m =
13,-60,-5,37,-23
-2,-2,-43,-7,-21
42,29,-27,38,-44
5,-39,-20,3,35
-12,-22,-2,14,26
13,11,22,-7,8
43,-34,-6,34,68
45,-19,25,-12,-2
2,10,-11,-6,8
26,-9,-48,2,6
-25,-6,2,10,27
-6,12,-53,20,-32
m[0][0]	13
m[7][4]	-2
m[4][0]	-12
m[11][2]	-53
m[7][0]	45
m[:, 0]	[13, -2, 42, 5, -12, 13, 43, 45, 2, 26, -25, -6]
m[11][1]	12
m[8][1]	10
m[:, 3]	[37, -7, 38, 3, 14, -7, 34, -12, -6, 2, 10, 20]
m[4][2]	-2
m[2][3]	38
m[1][3]	-7
m[3][0]	5
m[4][3]	14
m[4][1]	-22
m[1][4]	-21
m[10]	[-25, -6, 2, 10, 27]
m[10][4]	27
m[5][4]	8
m[7][3]	-12
m[3][1]	-39

data =
318	547	146	259	489	764	630	386	250	525	589	345	435	274	264
969	452	617	470	865	662	670	217	454	388	619	660	615	232	663
605	559	340	722	455	603	931	578	535	628	880	479	506	578	500
Indices start at 0.
(0, 0) => 318
(1, 10) => 619
(2, 0) => 605
(0, 9) => 525
(1, 7) => 217
(0, 3) => 259
(1, 11) => 660
(2, 6) => 931
(1, 14) => 663
(0, 8) => 250
(2, 8) => 535
(1, 13) => 232
(0, 13) => 274

B = [ 62  27 -84 -44  22  15  38 -10  73  39 -36 -10 -45  15  35]
B[-15] -> 62
B[1] -> 27
B[10] -> -36
B[-10] -> 15
B[12] -> -45
B[-8] -> -10

arr =
[[-153.17   24.01   59.22   86.71 -148.76 -146.25]
 [-105.95  -19.08  151.21  -87.72 -159.01 -108.42]
 [ -78.94   18.19  175.45  -78.92 -152.01  -84.01]
 [ 109.14  125.39   71.19  116.65   93.42  103.87]
 [  -3.76  -79.49  -84.49  -79.18   11.07   -0.62]]
arr[0, 0] = -153.17
arr[:, 1] = [24.01, -19.08, 18.19, 125.39, -79.49]
arr[:, 3] = [86.71, -87.72, -78.92, 116.65, -79.18]
arr[0, 2] = 59.22
arr[4] = [-3.76, -79.49, -84.49, -79.18, 11.07, -0.62]
arr[1, 5] = -108.42
arr[4, 3] = -79.18
arr[1, 3] = -87.72
arr[2] = [-78.94, 18.19, 175.45, -78.92, -152.01, -84.01]
arr[1, 0] = -105.95
arr[3, 1] = 125.39
arr[3, 4] = 93.42
arr[:, 4] = [-148.76, -159.01, -152.01, 93.42, 11.07]
arr[0, 5] = -146.25
arr[:, 2] = [59.22, 151.21, 175.45, 71.19, -84.49]
arr[:, 0] = [-153.17, -105.95, -78.94, 109.14, -3.76]
arr[4, 1] = -79.49
arr[0, 4] = -148.76
arr[2, 2] = 175.45
arr[:, 5] = [-146.25, -108.42, -84.01, 103.87, -0.62]

M = 23	-34	-4	13	14	-50	-10	-84	-43	17	-94	-44	17	-22	-58	-13
M[-16] => 23
M[-2] => -58
M[15] => -13
M[11] => -44
M[1] => -34
M[5] => -50
M[10] => -94

grid = [6599 6305 6312 7621 2408 7711 7820 5623 7034 8659 4101 8580]
grid[0]	6599
grid[5]	7711
grid[1]	6305
grid[11]	8580
grid[8]	7034

X = [177 136 223 199 208 221 177 120 158 198  41 177  87]
X[0] = 177
X[6] = 177
X[-4] = 198
X[-11] = 223

W =
array([[516, 560, 629, 563, 653, 541, 634, 536, 649, 680, 587],
       [926, 667, 779, 311, 834, 482, 450, 156, 519, 874, 534],
       [271, 447, 761, 371, 740, 408, 616, 159, 561, 823, 482],
       [829, 634, 642, 482, 598, 603, 318, 300, 438, 657, 562],
       [138, 462, 711, 365, 751, 399, 679, 231, 509, 784, 526]])
Indices start at 0.
(0, 0) = 516
(4, 5) = 399
(1, 2) = 779
(0, 3) = 563
(1, 7) = 156
(4, 6) = 679
(4, 9) = 784
(2, 1) = 447
(3, 9) = 657
(3, 5) = 603
(1, 10) = 534
(0, 1) = 560
(2, 7) = 159
(3, 3) = 482
(3, 2) = 642
(2, 8) = 561
(0, 10) = 587
(4, 0) = 138
(0, 5) = 541
(1, 6) = 450
(1, 5) = 482

A = ((271, 265, 180, 437, 753, 696), (497, 808, 855, 972, 495, 809), (306, 272, 136, 172, 516, 333), (396, 937, 739, 850, 682, 466))
A[0,0] -> 271
A[:, 3] -> [437, 972, 172, 850]
A[2,1] -> 272
A[0,3] -> 437
A[:, 2] -> [180, 855, 136, 739]
A[2,0] -> 306
A[0,2] -> 180
A[1,5] -> 809
A[0,4] -> 753
A[:, 1] -> [265, 808, 272, 937]
A[2] -> [306, 272, 136, 172, 516, 333]
A[3] -> [396, 937, 739, 850, 682, 466]
